Below are the code and all the weights of a small trained network. Each question names an input and a class and asks about switching units off, where a switched-off unit gives its printed mean instead of its output.

import numpy as np


def w(rows, s, z=0):
    codes = np.array(rows[::2]) - 128.0
    scale = np.full(codes.shape[1], s)
    scale[-1] = z or s
    return codes * scale


def norm(h):
    return h / np.sqrt((h * h).mean(-1, keepdims=True) + 1e-5)


def f(y):
    return np.maximum(y, 0)


def log_softmax(a):
    a = a - a.max(-1, keepdims=True)
    return a - np.log(np.exp(a).sum(-1, keepdims=True))


def net(x, mask):
    res = np.array(x, float).reshape(1, 2) / 4 @ E
    u = 0
    for l in range(3):
        y = f(norm(res) @ A[l][:, :-1].T + A[l][:, -1])
        res = res + np.where(mask[u : u + 9], y, B[l][:, -1]) @ B[l][:, :-1]
        u += 9
    return log_softmax(norm(res)[-1] @ U[:, :-1].T + U[:, -1])


A, B = {}, {}
E = w([
[3,82,255,240,213,155],'x0',
[76,54,125,33,57,196],'x1',
],0.0037)
A[0] = w([
[4,20,184,79,145,180,171],'L0N0',
[128,227,108,129,150,76,113],'L0N1',
[72,19,141,165,89,160,22],'L0N2',
[168,130,162,216,253,80,169],'L0N3',
[88,191,204,180,120,103,73],'L0N4',
[190,4,124,113,94,210,21],'L0N5',
[189,184,65,112,131,168,128],'L0N6',
[227,206,204,71,63,154,111],'L0N7',
[42,45,150,92,85,123,1],'L0N8',
],0.004,0.00091)
B[0] = w([
[75,224,54,122,147,140,251],'L0N0',
[111,165,85,200,139,144,189],'L0N1',
[117,208,78,149,112,218,189],'L0N2',
[188,115,137,184,134,100,252],'L0N3',
[154,126,162,88,166,83,192],'L0N4',
[84,4,168,145,150,97,175],'L0N5',
[55,202,91,121,39,108,196],'L0N6',
[72,82,148,65,100,47,186],'L0N7',
[98,128,88,177,102,157,186],'L0N8',
],0.0047,0.0042)
A[1] = w([
[180,192,152,155,211,130,145],'L1N0',
[226,149,144,228,180,146,79],'L1N1',
[93,156,190,162,244,147,174],'L1N2',
[205,2,208,31,74,124,120],'L1N3',
[115,137,136,188,154,82,255],'L1N4',
[89,161,3,83,51,173,175],'L1N5',
[141,162,181,185,226,86,70],'L1N6',
[97,114,135,112,107,76,136],'L1N7',
[209,139,118,69,158,82,215],'L1N8',
],0.005,0.0015)
B[1] = w([
[118,111,144,99,114,163,195],'L1N0',
[109,58,136,114,158,176,204],'L1N1',
[154,141,140,103,148,86,212],'L1N2',
[1,66,134,106,167,23,150],'L1N3',
[169,104,130,74,56,136,205],'L1N4',
[170,131,191,151,143,91,254],'L1N5',
[181,73,142,103,149,126,209],'L1N6',
[147,138,120,118,140,109,148],'L1N7',
[66,124,167,112,114,169,172],'L1N8',
],0.0065,0.0059)
A[2] = w([
[230,158,185,101,198,76,151],'L2N0',
[68,228,121,103,26,140,218],'L2N1',
[12,191,83,140,198,255,97],'L2N2',
[202,104,140,142,152,127,152],'L2N3',
[163,138,77,80,149,108,213],'L2N4',
[79,91,69,23,69,171,181],'L2N5',
[195,126,36,133,121,180,11],'L2N6',
[201,88,57,129,17,60,94],'L2N7',
[193,147,119,175,159,113,226],'L2N8',
],0.0053,0.0012)
B[2] = w([
[206,106,111,104,111,224,253],'L2N0',
[180,176,167,107,225,167,232],'L2N1',
[144,185,16,184,193,85,232],'L2N2',
[112,84,204,140,252,130,199],'L2N3',
[78,184,239,202,66,128,171],'L2N4',
[155,97,166,175,198,136,185],'L2N5',
[17,86,55,178,52,145,142],'L2N6',
[81,102,60,202,90,132,230],'L2N7',
[53,49,179,9,123,192,187],'L2N8',
],0.0044,0.0046)
U = w([
[165,49,207,106,182,189,206],'0',
[110,139,95,111,119,130,10],'1',
[168,247,106,146,33,100,211],'2',
[120,79,82,183,45,182,104],'3',
[50,76,148,70,83,26,172],'4',
[110,154,113,96,117,142,3],'5',
[92,237,58,186,208,149,204],'6',
],0.012,0.0041)

Each question gives the input, the list of numbers given to net, and the class t.
The units are the neurons (one row each of A and B). Each row of codes is followed by its name. A weight is (code - 128) times the scale printed after its matrix; where a second scale follows, it is the last column's (A, B and U).
mask holds one flag per neuron, layer by layer. A switched-off neuron (its flag False) gives its mean, the last column of its row in B, instead of its output. The means were averaged over made-up inputs and are rounded, as every weight is.
A unit's drop is (log p(t) with every unit on - log p(t) with that unit switched off) / (log p(t) with every unit on - log p(t) with every unit switched off).
The circuit of an input: a set's keep is (log p(t) with only the set's units on - log p(t) with every unit switched off) / (log p(t) with every unit on - log p(t) with every unit switched off). Starting from the 12 units with the biggest drops (on a tie, the unit counted first), units are removed one at a time, each time the one whose removal leaves the highest keep (on an exact tie, the one counted first), for as long as the keep stays at least 0.8.
units of the circuit, in order: the units of the circuit, biggest drop first
k most important neurons: the k neurons with the biggest drops, biggest first
k most important neurons of layer l: the k neurons of layer l with the biggest drops, biggest first
drop when u is switched off: that unit's drop, to one decimal
input [-3,8], class 4: units of the circuit, in order	[L1N3, L2N0]
input [-1,-1], class 2: units of the circuit, in order	[L0N6, L1N1]
input [8,1], class 6: units of the circuit, in order	[L0N0, L1N5, L2N2]
input [-2,7], class 4: 2 most important neurons of layer 1	[L1N3, L1N5]
input [-8,3], class 4: units of the circuit, in order	[L1N3, L0N0, L0N7]
input [-1,-2], class 3: 2 most important neurons	[L0N0, L2N7]
input [-2,-3], class 2: 3 most important neurons of layer 0	[L0N6, L0N7, L0N5]
input [-2,-5], class 3: 3 most important neurons	[L1N5, L0N6, L2N7]
input [-3,0], class 2: most important neuron	[L0N6]
input [-7,3], class 4: 2 most important neurons	[L1N3, L0N0]
input [5,1], class 6: 2 most important neurons	[L0N0, L1N5]
input [-1,3], class 4: 2 most important neurons of layer 1	[L1N5, L1N6]
input [-1,0], class 2: drop when L1N1 is switched off	0.1
input [-7,8], class 4: drop when L1N3 is switched off	0.2
input [-5,8], class 4: drop when L1N3 is switched off	0.2
input [4,1], class 6: most important neuron	[L0N0]
